Here is a tiny trained network, its code and every weight. The questions are about switching its units off for an input and a target symbol, where a switched-off unit gives its printed mean instead of its output.

import numpy as np


def w(rows, s, z=0):
    codes = np.array(rows[::2]) - 128.0
    scale = np.full(codes.shape[1], s)
    scale[-1] = z or s
    return codes * scale


def norm(h):
    return h / np.sqrt((h * h).mean(-1, keepdims=True) + 1e-5)


def f(y):
    return y / 2 * (1 + np.tanh(0.7978845608 * (y + 0.044715 * y**3)))


def softmax(a):
    e = np.exp(a - a.max(-1, keepdims=True))
    return e / e.sum(-1, keepdims=True)


def log_softmax(a):
    a = a - a.max(-1, keepdims=True)
    return a - np.log(np.exp(a).sum(-1, keepdims=True))


def net(x, mask):
    ids = ['Δβγζλπ'.index(c) for c in x.split()]
    T = len(ids)
    res = E[ids] + P[:T]
    u = 0
    for l in range(3):
        r = norm(res)
        for j in range(2):
            rows = slice(3 * j, 3 * j + 3)
            q, k, v = (r @ M[l][rows].T for M in (Q, K, V))
            z = softmax(np.where(np.tri(T) > 0, q @ k.T / 3**0.5, -1e9)) @ v
            o = O[l][rows]
            res = res + np.where(mask[u + j], z, o[:, -1]) @ o[:, :-1]
        u += 2
        y = f(norm(res) @ A[l][:, :-1].T + A[l][:, -1])
        res = res + np.where(mask[u : u + 8], y, B[l][:, -1]) @ B[l][:, :-1]
        u += 8
    return log_softmax(norm(res)[-1] @ U[:, :-1].T + U[:, -1])


Q, K, V, O, A, B = {}, {}, {}, {}, {}, {}
E = w([
[138,148,106,86,46,173,183,66],'Δ',
[134,202,82,171,105,142,201,62],'β',
[157,109,64,67,175,116,168,82],'γ',
[9,129,164,178,159,87,191,2],'ζ',
[139,117,179,89,127,219,136,101],'λ',
[71,205,159,206,77,117,110,123],'π',
],0.021)
P = w([
[87,181,86,93,174,176,163,97],'0',
[108,166,97,106,158,190,142,114],'1',
[119,164,128,113,154,166,140,120],'2',
[152,161,139,92,140,133,150,128],'3',
[136,135,94,156,122,124,103,167],'4',
[143,109,137,128,108,136,139,167],'5',
[164,105,169,138,99,106,90,116],'6',
[145,101,179,123,117,112,162,183],'7',
[183,129,182,168,135,60,139,144],'8',
[165,78,150,130,92,125,173,254],'9',
],0.015)
Q[0] = w([
[212,181,189,176,54,109,141,214],'0.h0',
[3,164,204,153,128,53,109,170],'0.h0',
[48,246,32,197,88,181,227,148],'0.h0',
[62,144,82,35,191,85,3,181],'0.h1',
[141,231,171,124,131,219,94,122],'0.h1',
[102,95,99,129,139,157,145,231],'0.h1',
],0.012)
K[0] = w([
[199,74,113,211,78,94,70,173],'0.h0',
[15,103,182,187,101,59,123,164],'0.h0',
[167,178,170,241,170,160,172,7],'0.h0',
[72,196,55,85,131,188,100,69],'0.h1',
[125,142,145,97,116,117,22,173],'0.h1',
[66,166,151,78,123,135,193,147],'0.h1',
],0.015)
V[0] = w([
[193,222,68,127,209,99,118,137],'0.h0',
[192,117,134,189,170,178,149,125],'0.h0',
[227,49,92,160,167,129,143,107],'0.h0',
[99,109,25,119,20,79,223,51],'0.h1',
[134,163,178,255,43,150,148,104],'0.h1',
[233,86,130,190,116,93,185,156],'0.h1',
],0.0092)
O[0] = w([
[43,111,83,118,78,168,170,197,254],'0.h0',
[103,112,126,98,85,137,116,149,198],'0.h0',
[144,94,162,52,92,158,181,112,137],'0.h0',
[170,110,59,149,147,15,217,93,135],'0.h1',
[94,153,112,2,74,88,69,185,200],'0.h1',
[132,119,148,137,85,141,137,198,3],'0.h1',
],0.0084,0.004)
A[0] = w([
[53,163,108,90,162,134,121,78,113],'0.n0',
[134,155,139,105,150,2,189,136,131],'0.n1',
[147,204,182,123,73,253,124,93,134],'0.n2',
[113,219,13,177,73,111,115,122,180],'0.n3',
[194,38,159,153,187,109,141,141,163],'0.n4',
[178,109,183,148,51,119,239,96,116],'0.n5',
[78,191,230,138,75,100,74,106,247],'0.n6',
[37,76,153,170,161,106,80,75,71],'0.n7',
],0.0096,0.0014)
B[0] = w([
[96,85,61,117,102,132,116,110,170],'0.n0',
[148,67,84,146,89,137,108,157,183],'0.n1',
[8,69,129,126,127,175,151,131,255],'0.n2',
[79,133,150,133,96,211,122,110,192],'0.n3',
[169,82,95,165,134,163,103,188,138],'0.n4',
[118,178,142,143,64,215,90,110,187],'0.n5',
[136,96,79,209,91,193,119,175,189],'0.n6',
[171,90,102,164,107,72,195,102,136],'0.n7',
],0.013,0.011)
Q[1] = w([
[85,104,123,203,3,173,107,107],'1.h0',
[135,75,104,108,170,30,84,31],'1.h0',
[184,69,151,179,140,104,244,77],'1.h0',
[51,84,163,93,183,101,103,119],'1.h1',
[104,162,121,168,68,177,135,136],'1.h1',
[137,177,174,116,111,86,108,54],'1.h1',
],0.015)
K[1] = w([
[126,48,206,190,56,36,154,115],'1.h0',
[118,134,27,94,170,98,61,3],'1.h0',
[60,100,171,106,231,50,210,77],'1.h0',
[152,136,32,67,216,144,110,170],'1.h1',
[120,66,176,139,80,72,127,202],'1.h1',
[28,113,64,144,132,102,120,77],'1.h1',
],0.013)
V[1] = w([
[114,68,96,3,184,134,172,73],'1.h0',
[132,44,146,33,97,102,143,185],'1.h0',
[93,214,113,74,71,126,143,86],'1.h0',
[110,176,154,158,87,153,197,46],'1.h1',
[209,107,67,183,143,88,105,61],'1.h1',
[73,173,219,187,88,30,143,122],'1.h1',
],0.013)
O[1] = w([
[172,149,148,110,66,255,47,249,141],'1.h0',
[83,81,72,145,93,88,22,43,102],'1.h0',
[230,78,117,219,137,102,138,109,165],'1.h0',
[128,175,79,177,83,92,218,134,204],'1.h1',
[116,133,50,65,177,99,104,221,43],'1.h1',
[44,107,225,107,60,118,187,144,10],'1.h1',
],0.0087,0.012)
A[1] = w([
[148,138,148,144,193,188,156,117,195],'1.n0',
[72,126,154,81,94,200,127,148,63],'1.n1',
[89,109,66,103,148,121,118,89,249],'1.n2',
[159,101,76,116,193,122,71,148,152],'1.n3',
[218,180,116,61,121,106,80,119,158],'1.n4',
[188,89,132,122,145,109,166,193,135],'1.n5',
[106,79,106,50,227,99,140,3,97],'1.n6',
[167,146,117,160,96,155,115,195,50],'1.n7',
],0.015,0.0013)
B[1] = w([
[128,63,98,121,95,143,115,40,181],'1.n0',
[85,113,145,109,174,136,53,135,249],'1.n1',
[108,110,156,144,118,172,212,111,175],'1.n2',
[203,101,91,151,168,122,156,159,146],'1.n3',
[149,174,106,180,210,112,79,89,140],'1.n4',
[84,45,97,141,202,136,79,126,149],'1.n5',
[116,91,171,58,198,47,254,77,147],'1.n6',
[97,93,99,119,106,31,203,162,177],'1.n7',
],0.015,0.012)
Q[2] = w([
[82,235,184,157,88,64,221,83],'2.h0',
[95,75,167,80,228,115,100,88],'2.h0',
[122,119,64,133,111,127,157,75],'2.h0',
[125,122,119,204,110,60,138,113],'2.h1',
[2,133,132,142,163,100,68,73],'2.h1',
[112,59,58,146,160,131,47,143],'2.h1',
],0.013)
K[2] = w([
[130,94,138,249,81,20,91,68],'2.h0',
[104,97,66,101,210,127,76,213],'2.h0',
[165,97,141,153,118,126,164,143],'2.h0',
[64,148,137,61,53,54,120,107],'2.h1',
[71,209,193,129,177,128,200,27],'2.h1',
[57,170,139,104,153,196,94,217],'2.h1',
],0.012)
V[2] = w([
[78,126,62,111,188,149,192,81],'2.h0',
[177,127,138,251,143,166,153,75],'2.h0',
[181,213,140,99,136,130,121,51],'2.h0',
[177,240,174,6,65,135,162,121],'2.h1',
[152,67,121,9,182,172,90,174],'2.h1',
[54,176,40,123,126,142,138,173],'2.h1',
],0.013)
O[2] = w([
[102,135,240,133,133,88,78,139,232],'2.h0',
[149,142,108,79,133,83,113,197,203],'2.h0',
[107,56,74,83,118,175,177,203,67],'2.h0',
[172,112,3,70,39,72,118,99,8],'2.h1',
[128,159,152,191,83,82,215,157,119],'2.h1',
[109,131,176,98,111,76,71,117,190],'2.h1',
],0.011,0.015)
A[2] = w([
[84,75,110,43,183,101,175,85,30],'2.n0',
[148,178,106,106,91,66,169,124,18],'2.n1',
[121,109,170,57,186,108,198,91,54],'2.n2',
[85,72,113,149,154,227,126,185,204],'2.n3',
[104,201,136,68,99,54,105,193,3],'2.n4',
[94,103,123,111,82,137,128,32,62],'2.n5',
[250,117,67,125,215,105,83,133,4],'2.n6',
[133,173,165,133,109,101,126,146,120],'2.n7',
],0.016,0.0012)
B[2] = w([
[104,119,177,115,141,118,191,95,162],'2.n0',
[115,82,121,138,127,145,104,100,142],'2.n1',
[147,113,110,68,129,114,186,78,165],'2.n2',
[111,108,115,83,81,120,45,96,255],'2.n3',
[190,163,130,70,123,110,118,161,135],'2.n4',
[136,118,123,95,172,120,137,170,183],'2.n5',
[183,148,113,128,255,154,85,153,166],'2.n6',
[151,123,108,166,119,110,136,127,132],'2.n7',
],0.021,0.015)
U = w([
[192,111,111,147,240,89,97,192,250],'Δ',
[137,69,5,85,55,98,137,157,99],'β',
[144,135,159,239,71,137,192,166,180],'γ',
[168,179,192,25,71,46,121,254,97],'ζ',
[38,95,162,98,107,164,40,121,107],'λ',
[103,102,185,44,185,52,211,87,143],'π',
],0.0075,0.0013)

Each question gives the input, a string of symbols that net reads in full, and the target symbol t.
The units are the heads (3 rows each of Q, K, V and O) and the neurons (one row each of A and B). Each row of codes is followed by its name. A weight is (code - 128) times the scale printed after its matrix; where a second scale follows, it is the last column's (O, A, B and U).
mask holds one flag per unit, layer by layer, with each layer's heads first. A switched-off unit (its flag False) gives its mean, the last column of its rows in O or B, instead of its output. The means were averaged over made-up inputs and are rounded, as every weight is.
A unit's drop is (log p(t) with every unit on - log p(t) with that unit switched off) / (log p(t) with every unit on - log p(t) with every unit switched off).
The circuit of an input: a set's keep is (log p(t) with only the set's units on - log p(t) with every unit switched off) / (log p(t) with every unit on - log p(t) with every unit switched off). Starting from the 12 units with the biggest drops (on a tie, the unit counted first), units are removed one at a time, each time the one whose removal leaves the highest keep (on an exact tie, the one counted first), for as long as the keep stays at least 0.8.
units of the circuit, in order: the units of the circuit, biggest drop first
unit that matters most: the unit with the biggest drop
k most important neurons: the k neurons with the biggest drops, biggest first
k most important neurons of layer l: the k neurons of layer l with the biggest drops, biggest first
heads that matter: for each layer, one digit per head in row order, 1 if its drop is at least 0.15 and else 0, layers parted by /
input Δ π π λ π Δ Δ Δ, target Δ: heads that matter	11 / 00 / 00
input λ Δ Δ Δ ζ π π β λ, target π: units of the circuit, in order	1.h0; 1.n6
input γ γ β λ γ π β β Δ, target β: 4 most important neurons	0.n1; 0.n2; 0.n3; 0.n5
input λ π β λ γ π, target ζ: units of the circuit, in order	0.h1; 0.n2; 2.n4
input γ Δ Δ β γ λ β γ β γ, target ζ: 3 most important neurons	0.n2; 2.n4; 1.n0
input λ λ γ γ ζ Δ, target ζ: unit that matters most	0.h1
input λ γ γ γ γ ζ γ, target π: heads that matter	11 / 11 / 00
input β π β Δ β Δ, target β: heads that matter	01 / 00 / 01
input ζ λ λ λ β λ ζ β γ Δ, target γ: 2 most important neurons	0.n2; 1.n1
input γ ζ Δ λ β π β, target π: heads that matter	00 / 10 / 00
input Δ γ γ γ λ λ Δ ζ, target π: heads that matter	10 / 10 / 00
input ζ λ β π λ λ γ λ π, target γ: heads that matter	00 / 10 / 00
input λ π λ λ λ λ λ π β π, target ζ: heads that matter	11 / 00 / 01
input γ γ β β π Δ λ π, target β: 2 most important neurons	0.n6; 0.n2
input γ Δ γ, target β: 3 most important neurons	0.n5; 0.n2; 1.n1
input π Δ λ γ π, target β: heads that matter	01 / 10 / 11
input β λ β β ζ ζ λ ζ, target γ: most important neuron	0.n6
input β β ζ γ γ γ ζ, target Δ: 2 most important neurons of layer 0	0.n2; 0.n3
input γ λ β λ β β Δ γ Δ, target γ: 2 most important neurons	0.n5; 1.n5
input λ γ ζ γ, target π: heads that matter	11 / 01 / 00
input β γ Δ π ζ γ γ, target Δ: most important neuron of layer 1	1.n1
input ζ π γ ζ γ β γ, target ζ: heads that matter	11 / 00 / 00
input λ λ γ β Δ π λ π, target γ: 4 most important neurons	0.n6; 1.n6; 2.n3; 0.n2
input ζ Δ ζ Δ λ π λ π β, target π: heads that matter	10 / 10 / 00
input λ γ λ Δ γ β ζ β, target ζ: 2 most important neurons	0.n2; 2.n4
input Δ γ Δ γ, target β: 2 most important neurons	0.n5; 1.n1
input Δ β Δ λ Δ β β, target β: 2 most important neurons	0.n3; 0.n2
input γ γ ζ, target π: unit that matters most	0.h0
input λ β λ β λ λ π λ, target π: heads that matter	00 / 10 / 00
input Δ Δ β γ, target Δ: 2 most important neurons	0.n2; 2.n6
